Below is a small trained network, with its code and all its weights. Each question gives an input and a target symbol and asks what happens when units are switched off, that is, made to give their printed mean instead of their output.

import numpy as np


def w(rows, s, z=0):
    codes = np.array(rows[::2]) - 128.0
    scale = np.full(codes.shape[1], s)
    scale[-1] = z or s
    return codes * scale


def f(y):
    return y / 2 * (1 + np.tanh(0.7978845608 * (y + 0.044715 * y**3)))


def softmax(a):
    e = np.exp(a - a.max(-1, keepdims=True))
    return e / e.sum(-1, keepdims=True)


def log_softmax(a):
    a = a - a.max(-1, keepdims=True)
    return a - np.log(np.exp(a).sum(-1, keepdims=True))


def net(x, mask):
    ids = ['αβδεζφ'.index(c) for c in x.split()]
    T = len(ids)
    res = E[ids] + P[:T]
    u = 0
    for l in range(3):
        q, k, v = (res @ M[l].T for M in (Q, K, V))
        z = softmax(np.where(np.tri(T) > 0, q @ k.T / 2**0.5, -1e9)) @ v
        res = res + np.where(mask[u], z, O[l][:, -1]) @ O[l][:, :-1]
        u += 1
        y = f(res @ A[l][:, :-1].T + A[l][:, -1])
        res = res + np.where(mask[u : u + 12], y, B[l][:, -1]) @ B[l][:, :-1]
        u += 12
    return log_softmax(res[-1] @ U[:, :-1].T + U[:, -1])


Q, K, V, O, A, B = {}, {}, {}, {}, {}, {}
E = w([
[9,218,149,66],'α',
[113,169,10,62],'β',
[74,116,148,46],'δ',
[72,218,87,108],'ε',
[122,68,170,125],'ζ',
[186,50,77,122],'φ',
],0.013)
P = w([
[58,86,116,165],'0',
[168,148,212,118],'1',
[142,101,153,147],'2',
[210,173,177,128],'3',
[119,84,104,121],'4',
[202,186,183,102],'5',
[126,131,89,174],'6',
[250,148,127,52],'7',
[113,75,82,133],'8',
[254,132,167,74],'9',
[84,112,71,167],'10',
],0.01)
Q[0] = w([
[169,136,87,2],'0.h1',
[170,158,43,85],'0.h1',
],0.0064)
K[0] = w([
[253,131,115,118],'0.h1',
[120,156,20,178],'0.h1',
],0.0074)
V[0] = w([
[113,34,249,128],'0.h1',
[71,138,151,147],'0.h1',
],0.011)
O[0] = w([
[141,174,2,26,8],'0.h1',
[79,53,153,118,4],'0.h1',
],0.0094,0.0032)
A[0] = w([
[43,172,126,123,84],'0.n1',
[181,189,85,79,84],'0.n2',
[181,22,94,121,167],'0.n3',
[165,25,127,157,155],'0.n4',
[179,143,193,1,131],'0.n5',
[97,76,154,115,199],'0.n6',
[171,89,109,155,204],'0.n7',
[175,114,100,224,160],'0.n8',
[148,234,230,47,252],'0.n9',
[188,125,160,84,130],'0.n10',
[114,222,120,196,149],'0.n11',
[173,53,158,119,193],'0.n12',
],0.0082,0.0044)
B[0] = w([
[151,83,152,141,137],'0.n1',
[93,147,212,206,170],'0.n2',
[125,203,133,198,254],'0.n3',
[111,186,110,126,218],'0.n4',
[159,93,191,236,198],'0.n5',
[22,123,28,153,163],'0.n6',
[17,183,89,178,226],'0.n7',
[66,193,114,114,210],'0.n8',
[255,102,23,203,252],'0.n9',
[109,217,154,122,176],'0.n10',
[123,5,120,54,157],'0.n11',
[113,228,51,123,220],'0.n12',
],0.0057,0.005)
Q[1] = w([
[174,198,223,76],'1.h1',
[197,134,254,185],'1.h1',
],0.0086)
K[1] = w([
[43,108,255,88],'1.h1',
[31,55,216,61],'1.h1',
],0.0074)
V[1] = w([
[13,134,151,255],'1.h1',
[244,189,8,53],'1.h1',
],0.0073)
O[1] = w([
[229,254,9,77,254],'1.h1',
[125,226,114,220,166],'1.h1',
],0.0085,0.0059)
A[1] = w([
[188,184,173,182,60],'1.n1',
[186,173,195,95,25],'1.n2',
[26,116,134,107,184],'1.n3',
[62,117,182,102,252],'1.n4',
[64,49,117,106,162],'1.n5',
[156,92,134,169,211],'1.n6',
[141,1,88,147,104],'1.n7',
[148,132,40,93,90],'1.n8',
[182,105,116,139,89],'1.n9',
[154,118,137,119,222],'1.n10',
[206,127,141,72,122],'1.n11',
[96,107,132,185,150],'1.n12',
],0.0093,0.0027)
B[1] = w([
[185,45,187,162,244],'1.n1',
[77,137,148,143,158],'1.n2',
[34,105,110,1,137],'1.n3',
[28,73,180,110,123],'1.n4',
[152,30,145,134,130],'1.n5',
[130,183,147,186,141],'1.n6',
[179,113,192,37,125],'1.n7',
[166,43,173,62,254],'1.n8',
[28,154,106,181,163],'1.n9',
[162,193,131,153,146],'1.n10',
[92,202,171,155,204],'1.n11',
[152,253,83,101,155],'1.n12',
],0.0055,0.0086)
Q[2] = w([
[234,135,162,128],'2.h1',
[160,126,255,101],'2.h1',
],0.0086)
K[2] = w([
[186,94,68,17],'2.h1',
[94,2,210,90],'2.h1',
],0.0095)
V[2] = w([
[129,155,104,126],'2.h1',
[134,253,97,157],'2.h1',
],0.012)
O[2] = w([
[207,6,103,120,186],'2.h1',
[143,1,71,94,244],'2.h1',
],0.0094,0.011)
A[2] = w([
[92,81,122,50,153],'2.n1',
[116,197,147,108,68],'2.n2',
[184,38,50,168,148],'2.n3',
[123,210,77,219,157],'2.n4',
[170,42,154,81,80],'2.n5',
[126,141,101,21,179],'2.n6',
[44,2,159,186,118],'2.n7',
[35,147,188,147,117],'2.n8',
[54,136,117,10,254],'2.n9',
[113,127,97,15,62],'2.n10',
[135,155,118,145,141],'2.n11',
[212,124,178,202,163],'2.n12',
],0.0092,0.0087)
B[2] = w([
[141,113,132,142,151],'2.n1',
[116,82,198,101,155],'2.n2',
[100,75,205,82,255],'2.n3',
[100,77,101,160,158],'2.n4',
[55,178,133,153,174],'2.n5',
[104,106,169,186,150],'2.n6',
[199,233,124,147,170],'2.n7',
[81,98,50,57,141],'2.n8',
[174,150,90,254,144],'2.n9',
[158,171,105,4,136],'2.n10',
[174,72,142,108,137],'2.n11',
[74,102,44,80,163],'2.n12',
],0.0072,0.037)
U = w([
[39,172,120,30,2],'α',
[150,177,40,86,139],'β',
[2,145,97,168,109],'δ',
[139,141,229,249,149],'ε',
[82,137,43,209,153],'ζ',
[78,76,162,113,146],'φ',
],0.007,0.0048)

Each question gives the input, a string of symbols that net reads in full, and the target symbol t.
The units are the heads (2 rows each of Q, K, V and O) and the neurons (one row each of A and B). Each row of codes is followed by its name. A weight is (code - 128) times the scale printed after its matrix; where a second scale follows, it is the last column's (O, A, B and U).
mask holds one flag per unit, layer by layer, with each layer's heads first. A switched-off unit (its flag False) gives its mean, the last column of its rows in O or B, instead of its output. The means were averaged over made-up inputs and are rounded, as every weight is.
A unit's drop is (log p(t) with every unit on - log p(t) with that unit switched off) / (log p(t) with every unit on - log p(t) with every unit switched off).
The circuit of an input: a set's keep is (log p(t) with only the set's units on - log p(t) with every unit switched off) / (log p(t) with every unit on - log p(t) with every unit switched off). Starting from the 12 units with the biggest drops (on a tie, the unit counted first), units are removed one at a time, each time the one whose removal leaves the highest keep (on an exact tie, the one counted first), for as long as the keep stays at least 0.8.
units of the circuit, in order: the units of the circuit, biggest drop first
k most important neurons: the k neurons with the biggest drops, biggest first
top k neurons in layer l: the k neurons of layer l with the biggest drops, biggest first
input ζ δ β β β φ β φ δ β, target ζ: most important neuron : [2.n3]
input β β φ α, target β: units of the circuit, in order : [0.n9, 1.h1, 0.h1]
input ζ φ β ε β φ ε α, target ζ: 2 most important neurons : [2.n3, 0.n9]
input ζ φ ζ ζ ζ ε, target ζ: units of the circuit, in order : [0.h1, 2.n3, 1.h1]
input α φ φ φ ε δ φ β, target α: 3 most important neurons : [2.n8, 1.n8, 0.n3]
input β φ β φ ζ β δ φ φ ζ, target β: units of the circuit, in order : [1.h1, 0.h1, 2.n3]
input φ φ φ ε, target φ: units of the circuit, in order : [2.n3, 2.h1, 0.n9]
input δ δ φ ε φ α, target δ: top 3 neurons in layer 2 : [2.n12, 2.n4, 2.n8]
input β φ φ ε, target β: units of the circuit, in order : [1.h1, 0.h1]
input δ φ φ ε, target δ: 3 most important neurons : [2.n4, 2.n12, 2.n8]
input β β φ φ β β φ ζ β ε, target β: units of the circuit, in order : [1.h1, 0.h1, 2.n3]
input δ β φ β φ ε, target δ: 3 most important neurons : [2.n12, 2.n4, 2.n8]
input ζ β δ φ β φ β φ β δ ζ, target ζ: 2 most important neurons : [0.n9, 1.n1]
input ζ α φ ε φ β β φ β β, target ζ: 4 most important neurons : [2.n3, 2.n12, 0.n9, 2.n4]
input β ζ φ ζ, target β: top 2 neurons in layer 1 : [1.n8, 1.n11]
input β ε α, target ε: units of the circuit, in order : [2.n12]
input δ β β α φ α φ φ β β, target δ: 4 most important neurons : [2.n12, 2.n4, 2.n8, 0.n9]
input ε φ α β δ δ φ δ φ ζ, target ε: 4 most important neurons : [1.n8, 1.n11, 0.n3, 0.n9]
input ε φ β α ε β, target ε: 2 most important neurons : [1.n8, 1.n11]
input δ ε α, target ζ: units of the circuit, in order : [2.n3]
input ε β φ φ φ δ, target ε: 2 most important neurons : [1.n11, 0.n3]
input δ φ φ β, target δ: top 3 neurons in layer 2 : [2.n4, 2.n8, 2.n12]
